Facts:
batruk τ:skivum
begudrim τ:fodrosin Ξ:874
beva τ:futris
brimus τ:pudul Ξ:874
brupel τ:nubrel Ξ:874
busken τ:futris
dafirel τ:stigral Ξ:693
dastem τ:redul Ξ:874
dibrubos τ:plegri Ξ:94
dige τ:segimir Ξ:957
ditrem τ:ridi
domi τ:kubrak Ξ:693
drekan τ:ridi
dresar τ:gitram Ξ:957
dritok τ:lege Ξ:957
drobo τ:batruk Ξ:94
drudre τ:flefabo Ξ:693
dugo τ:trile Ξ:693
fikiklel τ:treroflu Ξ:874
fiklen τ:pudul Ξ:957
flefabo τ:ledi
fletifo τ:skisim Ξ:693
flifebin τ:klibros Ξ:957
flodrebun τ:segimir Ξ:693
fodrosin τ:kogrogrim
fovu τ:ridi Ξ:94
gitram τ:klibros
gobre τ:flefabo Ξ:957
gonol τ:busken Ξ:957
goperak τ:meplo Ξ:94
grela τ:stabis Ξ:957
kebritrom τ:ditrem Ξ:693
kepus τ:fodrosin Ξ:94
klagi τ:klibros
klazan τ:klagi Ξ:874
klovutras τ:futris Ξ:693
kubrak τ:treplil
kufol τ:plaban Ξ:957
lamur τ:ridi Ξ:693
latrebras τ:drekan Ξ:874
lege τ:skitra
lela τ:skivum Ξ:874
meplo τ:druvek
mudolun τ:futris
muflel τ:futris
nemis τ:stigral Ξ:874
netrun τ:gitram Ξ:874
nevar τ:skitra Ξ:693
nolek τ:drekan Ξ:957
nubrel τ:ridi
nuku τ:plaban Ξ:874
paskis τ:treplil Ξ:957
peri τ:kubrak Ξ:957
pigra τ:kogrogrim Ξ:693
plaban τ:futris
plegri τ:kogrogrim
pleskedal τ:batruk Ξ:957
pliklo τ:ledi Ξ:94
plugu τ:sotrer Ξ:957
ponil τ:skitra Ξ:94
popoda τ:muflel Ξ:693
pudul τ:stigral
rarak τ:futris Ξ:957
redul τ:treplil
ridalu τ:treplil Ξ:94
segimir τ:skivum
siplofe τ:skitra
skisim τ:futris
sotrer τ:lopu
stabis τ:ridi
steplalan τ:skivum Ξ:693
sterum τ:ledi Ξ:957
stetos τ:kubrak Ξ:874
sufor τ:stigral Ξ:94
timak τ:muflel Ξ:957
tipim τ:druvek Ξ:874
tregrol τ:busken Ξ:94
treroflu τ:skitra
trile τ:lopu
tunum τ:siplofe Ξ:957
viklil τ:beva Ξ:957
voru τ:treroflu Ξ:957
zefik τ:futris Ξ:874
zodrur τ:mudolun Ξ:94
zovo τ:plegri Ξ:957
zufun τ:klibros Ξ:874

Known rows:
[ -3   8   1  -4  -1  -3 -11   4  -9   1   1   6  -3   4  -2   1   1  -1
   5   5   0  -1   1   9  10   0  -1   2  -2  -3  -7  -1  -5   0   3   0
  -1   4   1   0   3   1  -5  -3  -1  -3   1   5  -7   0  -3   0  -1  -7]: meplo
[ -3 -10  -2 -29   7  13 -37  -9  33 -14  -4  -5   2   4   1   7  -5  -9
  -9   3  -5   0   4 -11  -6   0   3  -8  22   9  -5   5   7  -3 -23  13
  -4   8   1   0  -8  -3   4   5  -1   0   6   5   7 -14   8  -8  -1   3]: pleskedal
[ 11   8  -4   1  -9  -2  19 -14  -4   7  -2  14   3  11   8   7  -3   5
  18 -11 -11  -3 -36  -9  26   8   5   1  -3   1 -15  -2  16  -1 -15   1
   8  10 -11   8  -4 -12  17   3  25   7   0  -4   1   2  13   5  -3  -4]: drobo
[  2  -4  -3  -3   2 -15  12  -8   0   3  -1   6   4  -7   1  -5  -3   3
   1  -9  10  14 -26  13 -22   3  -9   6  -6  14  18  -2  36   0   4 -14
  -8  -8 -12  -8   2  11  -1   4  -6  11 -11   9  12  -3 -13   0  -5 -11]: klazan
[  6  -8  -7   6   6   3 -16  27   0  -4   4   4   0 -10  -6  -2   8  11
   1   5  -2  -8  26   3   0   0   6  -3   3 -12  18   0  -9   5  12   0
  20   8  -6  10   7   1   2  -8  24   5  10 -18   3   9  -2  -7  12  12]: dafirel
[  8   7   3  21  -5   0  27 -15 -16  22   1   7   2   5   9   0  -3   6
  10 -15  -2  -4 -27 -15  21  10   5   2 -13  -2 -11   0   0   1  -2   3
   8  -5   1   5  -2 -13  20   1   7   1  -8  -4   0  11  15  10  -3  -2]: zodrur
[  3 -10  -4  17  -3   6  34  27  -3 -14  -4   2  -1 -10  -3   0   9  13
  -3   3  -4  -9  12  10  -6  -2   3  -6  -4 -10  19  -2   8   2  24   2
  15  13  -2   9   5  -3  -1  -8  22  -2   7 -26   1   1   0  -1  12  14]: pigra
[  1   8   4  -6  -6  -2  20  -2  -6  -2   3  -2  -4   8  -1  -5   1  -2
   2   5  -8  -7   0   9   2   1  -1   5  -2   3  -6  -2 -24   2  -3   0
  -3  -1  -5  -2   2   9  -7   0  -7  -8   8   2  -9   6  -9   4  -4   6]: ridi
[-11  -9   4 -20   6  17  29  -5  20 -14  -9 -18   0  -3   0  -1  -5  -7
 -15   0   1  -4  -7  -8  -1  -3   2 -11  13  -3  -4   4  -1  -3 -12  14
  -4   8  14  -5  -7  -2  -1   1   4  -1  -8  -3  11 -20   7   0  -5  12]: zovo
[  7   8  -2  18   1  -5  39 -17 -16  20  -7   8   1   7   3   3  -1   2
  16 -11  -3  -8 -31 -16  20   6   8   5 -18  -7 -16  -2  10   2 -22   0
   4   4  -4   4   3 -14  12   0  15   7  -5  -5  -1  -6  12   7  -3  12]: pliklo
[ -7  -3  -6 -23  16  13 -11 -16  27  -8  -3  -2   0   0   0  -9  -9 -11
 -16  -3   6  -3  -2  -8   3  -5   2  -1   3  12   8   5   3   0 -33  19
  -7   5   5 -11  -4   1   4   2  -6  -4   0   4  11 -18   6 -12   2   1]: dresar
[  7 -14  -3  29   2   5 -16  22  -2  -1   2   8  -1  -9   0   0  10  12
  -6   2  -1  -7  28   2 -15   3   4  -3  -6  -4  21   1   1   3  28   4
  16  -1  -2  10   5  -5   6  -5   0  -8  11 -20  -4  14   2  -2  15   6]: klovutras
[  2  -7   2  -1  -3 -15   8  -2  -3   4  -2  -2   4  -8   0   2   0   4
   3  -5   6  14 -16   7 -26   4  -8   2   2   6   8  -3  28  -1  12 -21
  -7 -10  -9  -3   0  10  -4   5  -5  14 -11   9  10  -1 -12   5  -8  -3]: tipim
[ -7  -6   0 -36  17  13 -38  -5  23   1   2 -17   2  -4  -5  -3  -7  -9
  -9   3   5  -3  12 -16   8   0   5  -7  24  -6  -4   7 -23   2 -28  11
   2   2   8  -2  -5   4   3   0   7   9  -5   8  14  -8   4  -8  -5  10]: fiklen
[ -8 -12   0  -9  21   8 -19 -13  19   2 -12  -9  -1   0  -5   5  -2 -14
 -11   5   3  -7  11 -20 -15  -2   7  -2   4   0  -9   4   5   0 -33  11
  -9   3   7  -5   1  -7  -3   2 -14   0   1   5   2 -26   6  -5  -1  24]: gobre
[ -3   3   1   5   6  -7 -12   0 -11   7  -5   8  -3   5  -5   6   4  -5
   6   7   1  -3   2   4   0   1   2   3  -9  -8 -10  -2   4   0  -4   0
  -3   2  -1   0   8  -4  -7  -4  -8  -3   1   4 -12  -8  -4   2   0   4]: ledi
[  1   3  -1 -17  -6  -2 -37   2   4  -8   1  15  -1   9   1  11   2  -1
   8   6  -8   3  -5  13   7   4  -2  -2   9   2  -9  -1  12  -3   5   2
   1  10  -8   6  -1  -1  -1   0   5  -3   7   6  -9   2  -2  -1   0 -15]: batruk
[  8  12  -2  11  -5  -3  41 -13 -15  15  -2   6   1   6   5  -1  -3   5
  15 -13  -4  -4 -32 -12  29   5   6   4 -12  -3 -14  -1   2   2 -17   0
   6   5  -3   4  -1 -11  14   0  20   7  -6  -5   3   1  12   6  -3   3]: goperak
[ 10  -8  -5  16  -2   3  25  21   2 -11   0   0  -3  -5  -4  -6  10  10
  -4   5 -10 -15  24   4 -14   0   4   1  -4   1  18  -3 -13   4   8  -1
  12   7 -11   7   6   4  -1  -4   8  -6  19 -23  -3   9  -5  -4  12  22]: kebritrom
[  5  -7   4  -3  -6 -15  33  -7  -2   2  -1  -9   3  -5   0  -3   1   4
   1  -5   1   8 -16   8 -33   5  -9   5   3  13   8  -4  12   0   6 -21
  -9 -13 -14  -5   0  16  -5   7 -11  10  -5   7   8   4 -18   7 -10   8]: brupel

Rows:
No name comes twice in this set of rows, the named rows included.
[  9 -12  -9   7  -2   3 -23  24  10 -15  -1  15   0  -3  -1   7  10  10
   2   6 -10  -6  20   8 -10   2   4  -4   4   0  17  -1  17   1  16   2
  16  14 -14  14   3  -4   4  -4  19  -2  19 -19  -2   5   0  -7  15   5] => flodrebun
[ 11  12   1   9  -9  -2  67 -18 -12  13   0   0   0   9   5  -6  -3   4
  13 -12 -10 -11 -31 -12  22   7   6   7 -11   2 -13  -3 -14   3 -22  -1
   5   2  -8   2  -2  -4  13   3  15   3   0  -8   1   5   8   9  -6  14] => fovu
[  5 -14  -7  28  12  -2  -5  21  -4  -1  -8  10  -2  -7  -8   5  13   6
   1   7  -2 -13  25  -1 -19   0   8   1 -14 -10  14  -2  15   4   5   0
  10   8  -8   8  13  -8  -2  -7   5  -1  15 -21  -7  -7  -2  -5  15  25] => drudre
[ -7  -5   0 -20  12  12 -18  -7  21  -5  -4 -11   0   0  -3   0  -5 -10
 -13   2   2  -4   9 -14  -2  -3   4  -5  13   5  -5   5  -7  -1 -25  11
  -7   5   9  -4  -4  -2   0   3  -7   0   0   5   8 -16   7  -8  -1  10] => plugu
[ -3   8   1 -23   7  -3 -39   7  -9   9   9   0  -1   0  -6  -2  -1   0
   8   6   3   1   4   8  23   4   1  -1  11 -16  -7   2 -25   4   0  -1
   9   2   0   3   3   7  -2  -6  15   8  -5   9   0   8  -6  -1  -5  -6] => pudul
[  4 -10   0  -9  -6 -15 -10  -3   5  -2  -2   4   6  -4   2   8   1   4
   6  -4   1  17 -20  10 -29   6  -9   0  10  10   7  -3  39  -3  13 -19
  -5  -6 -15   0  -2   9  -1   7  -1  14  -7  10   9   1 -12   4  -8  -8] => lela
[ -7 -11   0 -12  18   9 -17 -11  21  -1  -9 -10   0   0  -4   3  -3 -13
 -11   4   3  -6  10 -18 -11  -3   6  -3   6   1  -7   4   1  -1 -30  11
  -8   2   7  -5  -1  -5  -1   2 -11   0   1   4   4 -22   6  -6  -1  19] => sterum
[ -3  12  -6  -7   4  -3  -5  -5  -4  -2   3  17  -3   6   0  -8  -4  -3
   1  -2   5   0 -13  17  16  -1  -3   6 -14   6   7  -1   7   2  -7   9
  -2   6  -4  -7   4   3  -1  -4  -1  -7   0   4  -4  -3  -4  -7   3 -18] => gitram
[  2  -8   2 -12   2 -15  -7  -1  -3   9   2  -6   5 -10  -2   0  -1   5
   5  -4   9  14 -13   6 -19   6  -7   1  11  -1   8  -1  16   1   9 -21
  -1 -11  -9  -2   1  13  -1   3   5  20 -14  11  14   4 -14   4 -10  -3] => nemis
[  0   4  -1 -14  -5  -2 -32   2   2  -7   1  13  -1   8   1   9   2  -1
   8   6  -7   2  -4  12   7   3  -2  -1   7   1  -8  -1   8  -2   4   2
   1   8  -6   4   0   0  -2  -1   4  -3   6   6  -9   2  -2   0   0 -14] => skivum
[ -2 -10   6  -2  -8 -11  53   1  -7  -4  -7  -8   4 -10   1   2   1   7
   1  -7   6  13 -31  14 -24   4 -10  -4   3   0   8  -3  34  -3  24 -18
  -5  -5  -3  -3  -2   9  -5   2   6  13 -19   2  12  -5 -13  12 -11  -1] => begudrim

The same things again, as new rows of numbers:
Known rows:
[-14  33  -2   2  -6 -35   2 -17  49  26  31  27  18]: latrebras
[ 26 -19 -27  15 -21   7  20  -6   8   8  48 -13 -37]: klovutras
[  0  21  13 -18 -20 -22 -12   0  35  29   3  -2  -7]: zufun
[ -5 -17 -17   8 -39  28 -43 -30  -6  19 -26   0  15]: dige
[-10  14 -12   5  22  -2  19   7 -26 -27 -20   3 -41]: plaban
[ -8  -2  26  10  27 -30   2  24 -16 -32 -22  -8  -3]: skitra
[ 29 -36  12  21 -15 -20   6   8  19   1  43 -27  -2]: nevar
[-18  -2  10  -6  11 -15  -5  28 -28 -23 -14  10  -7]: fodrosin
[ 13   0  -5 -40   0  17  -9 -24   4 -12  31 -20  28]: kepus
[ 24  18 -30 -28  11  31  16 -47   6 -16  25 -27 -10]: tregrol
[ 11 -36 -17   2 -43  -5 -15   7   2  10  56  -5 -12]: steplalan
[  4 -10  -1  18 -15  32 -11 -20   2  22 -30  -3  24]: plugu
[ -8   0 -16  37  -2  22   0 -36  17  20  -5  25  45]: grela
[ 15   4 -29  25  -7  46   7 -44   4  18 -39  -8 -15]: timak
[-11  -1  19 -16  26   3  19  49 -28  -5 -18  17  -2]: redul
[ 20 -15  23  35   1  11 -12 -26  18   9 -43 -29  30]: dritok
[ 27 -16 -32  16 -20  11  25 -10   8   7  45 -13 -45]: popoda
[ -6  19   2 -23 -35 -25 -31  -6  29  27   6  -1 -13]: lela
[  2  21  12 -17 -16 -24 -12  -1  36  30   2  -1  -6]: nemis
[ 17  16  40   1  -2 -47 -10  -5  50  14  -9 -32   0]: fikiklel

Rows:
No name comes twice in this set of rows, the named rows included.
[-12  -1  17 -12  25  -1  15  43 -26  -9 -16  16  -4] => treplil
[  4  11 -16 -21  14   9   7 -37  15 -15  52   1  45] => fovu
[ 21   1   2 -48  14  33  12  -9   4   3  28 -13  33] => ridalu
[ 16 -14  10  -3   0  57  12   8   2  47 -38  10  30] => peri
[ -1  23  13 -16 -19 -24  -8   0  36  28   5  -3  -7] => tipim
[ -9   0 -18  38  -1  20   0 -39  18  20  -1  27  48] => nolek
[ 29 -36   7 -12 -13  22  30  43   7  37  46   5   0] => domi
[-13  32   0   2  -7 -33   3 -14  48  26  30  24  16] => brupel
[ 12 -13   5   6  -4  48   4  -4   3  38 -35   5  28] => paskis
[  8  34  -8 -11 -13 -12   6 -18  35  26  -3  -8 -37] => zefik
[ 16 -30  -4  10 -27  -3   7  13   7  10  54  -8  -7] => dugo
[  4  -3 -20 -46 -20  15 -34 -32  -4 -15  35 -17  20] => drobo

